Each row has a name. Each question is about the rows just above it. Places in a row count from 0.

-0.287 -1.761  2.356 -1.439  2.633  1.302 -0.143 -0.708  1.110  1.814  2.639  0.867  0.719  2.735  0.421  0.579 -2.202 -> mal
-0.174  0.443 -2.690  0.858 -2.231  0.215  0.100  0.093  0.831 -2.539 -3.578  1.829  0.620 -1.314  0.179 -0.591  1.863 -> Fodef
 0.361  1.195 -0.325 -0.737 -1.222  0.094  0.763 -0.088  0.419  0.366 -0.972  0.953  0.845  0.100  0.615 -1.183  0.406 -> Tibot
 0.245  1.272 -1.275 -1.036 -1.583  0.528  0.719 -0.282  1.391 -0.069 -3.219  3.102  3.916  0.145  2.145 -1.307  0.915 -> Kisit
 0.178  0.022  0.642 -1.093  0.605  0.560  0.212 -0.425  0.799  1.092  1.087  0.891  0.816  1.330  0.649 -0.517 -0.957 -> Mizik
-0.527 -2.350 -0.404 -1.664  1.525  3.058 -0.677 -1.426  3.945  0.121 -2.413  5.141  5.324  2.285  2.658  1.409 -0.251 -> Fona
-0.071 -0.059 -1.094 -0.177 -1.653  0.366  0.401  0.026  0.786 -0.698 -2.667  1.553  0.801 -0.520  0.433 -0.330  1.340 -> nised
-0.213 -2.378  1.374 -1.937  2.702  2.778 -0.377 -1.876  2.851  1.752  0.576  2.602  3.948  4.064  2.360  1.429 -2.226 -> nivi
 2.447  9.127 -1.101  1.642 -4.201 -7.374  4.885  2.944 -7.271 -0.205 -1.008 -6.041 -2.336 -6.440 -0.847 -3.108  2.771 -> movum
-0.559 -2.361  0.872 -0.460  1.607  1.180 -1.030 -0.513  0.881  0.362  1.715  0.585 -0.523  1.410 -0.217  1.513 -0.870 -> Lebip
 1.378  6.779 -3.129  1.803 -4.236 -3.814  3.260  2.021 -2.745 -1.409 -3.187 -0.484 -1.206 -6.113 -0.351 -2.708  5.221 -> keto
Where does  0.361  1.195 -0.325 -0.737 -1.223  0.094  0.763 -0.088  0.419  0.366 -0.972  0.953  0.845  0.100  0.615 -1.183  0.406 differ from Tibot, and what was there? -> 4, -1.222
Where does  0.361  1.195 -0.325 -0.737 -1.222  0.094  0.763 -0.088  0.419  0.366 -0.972  0.953  0.845  0.099  0.615 -1.183  0.406 differ from Tibot, and what was there? -> 13, 0.100
One entry of Lebip was changed: -0.559 -2.361  0.872 -0.460  1.607  1.179 -1.030 -0.513  0.881  0.362  1.715  0.585 -0.523  1.410 -0.217  1.513 -0.870. Where, and from what? -> 5, 1.180
Changed Kisit:  0.245  1.272 -1.275 -1.036 -1.583  0.528  0.719 -0.282  1.392 -0.069 -3.219  3.102  3.916  0.145  2.145 -1.307  0.915. Place and old value: -> 8, 1.391
Changed movum:  2.447  9.127 -1.101  1.642 -4.201 -7.374  4.885  2.944 -7.271 -0.205 -1.008 -6.041 -2.336 -6.440 -0.847 -3.108  2.772. Place and old value: -> 16, 2.771
One entry of Fona was changed: -0.527 -2.350 -0.404 -1.664  1.526  3.058 -0.677 -1.426  3.945  0.121 -2.413  5.141  5.324  2.285  2.658  1.409 -0.251. Where, and from what? -> 4, 1.525
One entry of mal was changed: -0.287 -1.761  2.356 -1.439  2.633  1.302 -0.143 -0.708  1.110  1.814  2.638  0.867  0.719  2.735  0.421  0.579 -2.202. Where, and from what? -> 10, 2.639

-4.385  0.000 -6.596 -2.345 -2.284  5.072  4.018 -1.881 -6.302 -3.012  3.000  4.723 -5.712  5.078  3.860 -4.598 -4.342 -0.255 -1.993  6.505 = zut
-1.876  2.968 -2.643 -0.111 -0.524  6.427 -3.348  3.388  2.523  2.182  5.899 -4.033 -4.189 -0.621  3.809 -4.710 -2.901  1.099 -1.808  4.489 = Bopu
 0.378  2.968  0.000  1.110  1.785  4.195 -5.338  0.200  4.747  4.497  5.899  4.538 -0.481  4.984  7.033  3.829 -3.923  0.853 -0.324 -1.396 = nebi
 0.378  0.000 -3.636 -1.238  1.785  7.359 -3.682  3.388  4.747  4.497  3.226 -1.807 -6.727 -1.340  7.288 -1.844 -1.189  0.000 -2.255  5.380 = kalu
-4.559 -7.033 -8.257 -5.074  1.367  0.000  1.872 -0.978 -3.858 -0.719  5.516  2.043 -2.642  1.030  2.129 -3.175 -3.866  1.099 -3.282  2.933 = Geru
-3.178 -3.612 -6.067 -2.048 -2.827  7.359  4.018  0.751 -5.505 -3.710  1.148  3.222 -4.894  2.932  3.433 -3.390 -4.225  0.000 -2.990  6.505 = Nuf
-1.381 -5.154  0.000 -4.024  1.175  2.510  2.294  0.282 -5.268  0.000  0.833  4.605 -0.481  1.808 -0.084 -1.311 -1.189  0.845 -0.324 -1.536 = pefom
 0.378  2.968  0.000  1.110  1.785  4.195 -5.338  0.200  4.747  4.497  5.899 -2.916 -4.115  0.862  6.692 -2.632 -4.161  0.000 -1.791  5.614 = kevig
-1.381 -5.154  0.000 -4.024  1.175  2.510  2.294  0.282 -5.268  0.000  0.833  4.605 -0.481  1.808 -0.084 -1.311 -1.189 -1.289 -3.900  2.196 = raz
One entry of pefom was changed: -1.380 -5.154  0.000 -4.024  1.175  2.510  2.294  0.282 -5.268  0.000  0.833  4.605 -0.481  1.808 -0.084 -1.311 -1.189  0.845 -0.324 -1.536. Where, and from what? -> 0, -1.381
Changed kevig:  0.378  2.968  0.000  1.110  1.785  4.195 -5.338  0.200  4.747  4.497  5.899 -2.916 -4.115  0.862  6.692 -2.632 -4.160  0.000 -1.791  5.614. Place and old value: -> 16, -4.161

-6.040  0.358  0.456 -2.177  0.446 -0.172  0.133 -5.847  0.383 -4.089  4.197 -0.914 -1.434  7.128  1.356 -2.586 -5.602 -8.036 -6.117  2.896  6.258  5.956  6.027 -8.831 -2.652 -8.646 = Fad
-1.345 -1.723  0.723 -2.191  0.649  0.377  1.456 -0.650 -0.247 -0.983 -0.336 -0.558 -1.905  2.271  0.350  0.357 -1.810 -2.720 -2.479  0.936  0.513  2.637  1.810 -1.469  0.835 -2.327 = Pag
-3.393  0.285  0.335 -1.255  0.276 -0.064 -0.127 -2.936 -0.148 -2.154  2.584 -0.901 -0.201  3.539  0.762 -1.310 -3.598 -4.142 -3.472  1.060  3.364  2.616  3.505 -4.989 -1.563 -4.086 = Kedu
-0.974 -0.220  0.512 -0.634 -0.482 -0.143  0.607  0.000 -0.096 -0.863 -0.057 -0.173 -1.262  1.409  0.041  0.704 -0.292 -1.087 -0.732  0.990  0.448  2.273  0.434 -1.505  0.381 -2.042 = ral
-4.592 -1.639  0.552 -3.302  1.170 -0.190  2.005 -3.090  0.020 -3.556  2.628 -2.934 -2.761  5.494  0.366 -0.681 -3.911 -6.360 -5.361  2.564  3.721  5.696  5.065 -5.085  0.220 -6.914 = fisa
-5.325 -1.993  0.601 -3.276  2.117 -0.473  1.627 -4.874  0.267 -3.522  2.492 -2.195 -1.952  6.293  1.023 -1.508 -4.843 -7.127 -6.831  2.139  5.133  5.508  6.313 -6.733 -1.683 -7.973 = bemom
-0.974 -0.220  0.512 -0.634 -0.482 -0.143  0.607  0.000 -0.096 -0.863 -0.057 -0.173 -1.262  1.409  0.041  0.704 -0.292 -1.087 -0.732  0.990  0.448  2.273  0.434 -1.505  0.239 -6.501 = Nogat
Where does -1.345 -1.723  0.723 -2.191  0.649  0.377  1.456 -0.650 -0.247 -0.983 -0.336 -0.558 -1.905  2.271  0.350  0.357 -1.810 -2.720 -2.479  0.936  0.514  2.637  1.810 -1.469  0.835 -2.327 differ from Pag, and what was there? -> 20, 0.513
Changed Pag: -1.346 -1.723  0.723 -2.191  0.649  0.377  1.456 -0.650 -0.247 -0.983 -0.336 -0.558 -1.905  2.271  0.350  0.357 -1.810 -2.720 -2.479  0.936  0.513  2.637  1.810 -1.469  0.835 -2.327. Place and old value: -> 0, -1.345
Where does -5.325 -1.993  0.601 -3.276  2.117 -0.473  1.627 -4.874  0.267 -3.522  2.492 -2.195 -1.952  6.293  1.023 -1.508 -4.843 -7.127 -6.831  2.139  5.134  5.508  6.313 -6.733 -1.683 -7.973 differ from bemom, and what was there? -> 20, 5.133
Where does -4.592 -1.639  0.552 -3.302  1.170 -0.190  2.005 -3.090  0.020 -3.556  2.628 -2.934 -2.761  5.493  0.366 -0.681 -3.911 -6.360 -5.361  2.564  3.721  5.696  5.065 -5.085  0.220 -6.914 differ from fisa, and what was there? -> 13, 5.494

 3.676 -9.603 -3.854  5.489  8.658 -4.948  1.459 -2.334  4.746  2.178  7.730  3.163 -4.073 -0.446  4.051 -1.116 -4.642  5.392 -7.948 -9.036 -6.093 -9.157 -6.063  mopu
-8.106  0.597 -2.878 -8.374 -3.670 -1.359 -2.874 -2.054 -6.365 -0.399 -3.474 -4.923 -2.508 -0.710 -8.946  0.357 -1.782 -5.347 -0.391  0.706 -2.006  0.350 -1.911  Pava
-7.165 -6.222 -8.558 -7.951 -1.568  3.867  0.673  3.872 -8.075 -5.087 -3.908 -2.667  3.890  4.370 -6.647  6.184  4.194 -2.102 -5.959 -5.230  2.622  1.195 -7.064  sudu
Changed Pava: -8.106  0.597 -2.878 -8.374 -3.670 -1.359 -2.874 -2.054 -6.365 -0.399 -3.474 -4.923 -2.508 -0.711 -8.946  0.357 -1.782 -5.347 -0.391  0.706 -2.006  0.350 -1.911. Place and old value: -> 13, -0.710
Changed mopu:  3.676 -9.603 -3.854  5.489  8.658 -4.948  1.459 -2.334  4.746  2.178  7.731  3.163 -4.073 -0.446  4.051 -1.116 -4.642  5.392 -7.948 -9.036 -6.093 -9.157 -6.063. Place and old value: -> 10, 7.730

-2.345  1.941 -1.129  1.783 -3.707  1.844  1.941  0.897  0.126  3.093 -0.953 -5.060 -3.655 -2.450 -8.943  0.965 -0.457 -6.234 -4.605  2.316 -2.843  Pup
 0.054  3.443 -1.585 -2.539  3.991  0.739  4.513  2.666 -0.422 -3.113  3.972 -3.697  2.392 -1.073 -1.404 -2.591 -2.653  2.103  1.252  0.336  1.616  koz
 1.734 -3.512 -2.388  0.527  3.462  0.340 -2.210 -0.835  0.674 -0.793  3.539 -6.870  4.212  0.923  4.833  0.849 -6.012  2.271  5.358 -1.147  5.010  simo
 3.395  2.059 -1.104  1.982 -4.822  1.215  2.951  3.703  1.701  0.763 -3.727 -5.451 -4.062  2.502  3.601  2.546 -2.722 -5.882 -3.034 -0.038 -3.547  tofem
Where does -2.345  1.941 -1.129  1.783 -3.707  1.844  1.941  0.897  0.126  3.093 -0.953 -5.060 -3.655 -2.450 -8.943  0.965 -0.456 -6.234 -4.605  2.316 -2.843 differ from Pup, and what was there? -> 16, -0.457
Changed Pup: -2.345  1.941 -1.129  1.783 -3.707  1.844  1.941  0.897  0.126  3.093 -0.953 -5.060 -3.655 -2.450 -8.943  0.965 -0.457 -6.233 -4.605  2.316 -2.843. Place and old value: -> 17, -6.234
Changed tofem:  3.395  2.059 -1.104  1.982 -4.822  1.215  2.951  3.703  1.701  0.763 -3.727 -5.451 -4.062  2.502  3.601  2.546 -2.722 -5.882 -3.033 -0.038 -3.547. Place and old value: -> 18, -3.034
One entry of Pup was changed: -2.345  1.941 -1.129  1.783 -3.707  1.844  1.941  0.897  0.126  3.093 -0.953 -5.060 -3.655 -2.451 -8.943  0.965 -0.457 -6.234 -4.605  2.316 -2.843. Where, and from what? -> 13, -2.450
One entry of koz was changed:  0.054  3.443 -1.585 -2.539  3.991  0.739  4.513  2.666 -0.422 -3.113  3.972 -3.697  2.392 -1.073 -1.404 -2.591 -2.653  2.103  1.252  0.336  1.617. Where, and from what? -> 20, 1.616
One entry of koz was changed:  0.054  3.443 -1.585 -2.539  3.991  0.739  4.513  2.666 -0.422 -3.113  3.972 -3.697  2.392 -1.073 -1.404 -2.591 -2.654  2.103  1.252  0.336  1.616. Where, and from what? -> 16, -2.653
One entry of Pup was changed: -2.345  1.941 -1.129  1.783 -3.707  1.844  1.941  0.897  0.126  3.093 -0.953 -5.060 -3.655 -2.450 -8.943  0.965 -0.457 -6.234 -4.606  2.316 -2.843. Where, and from what? -> 18, -4.605

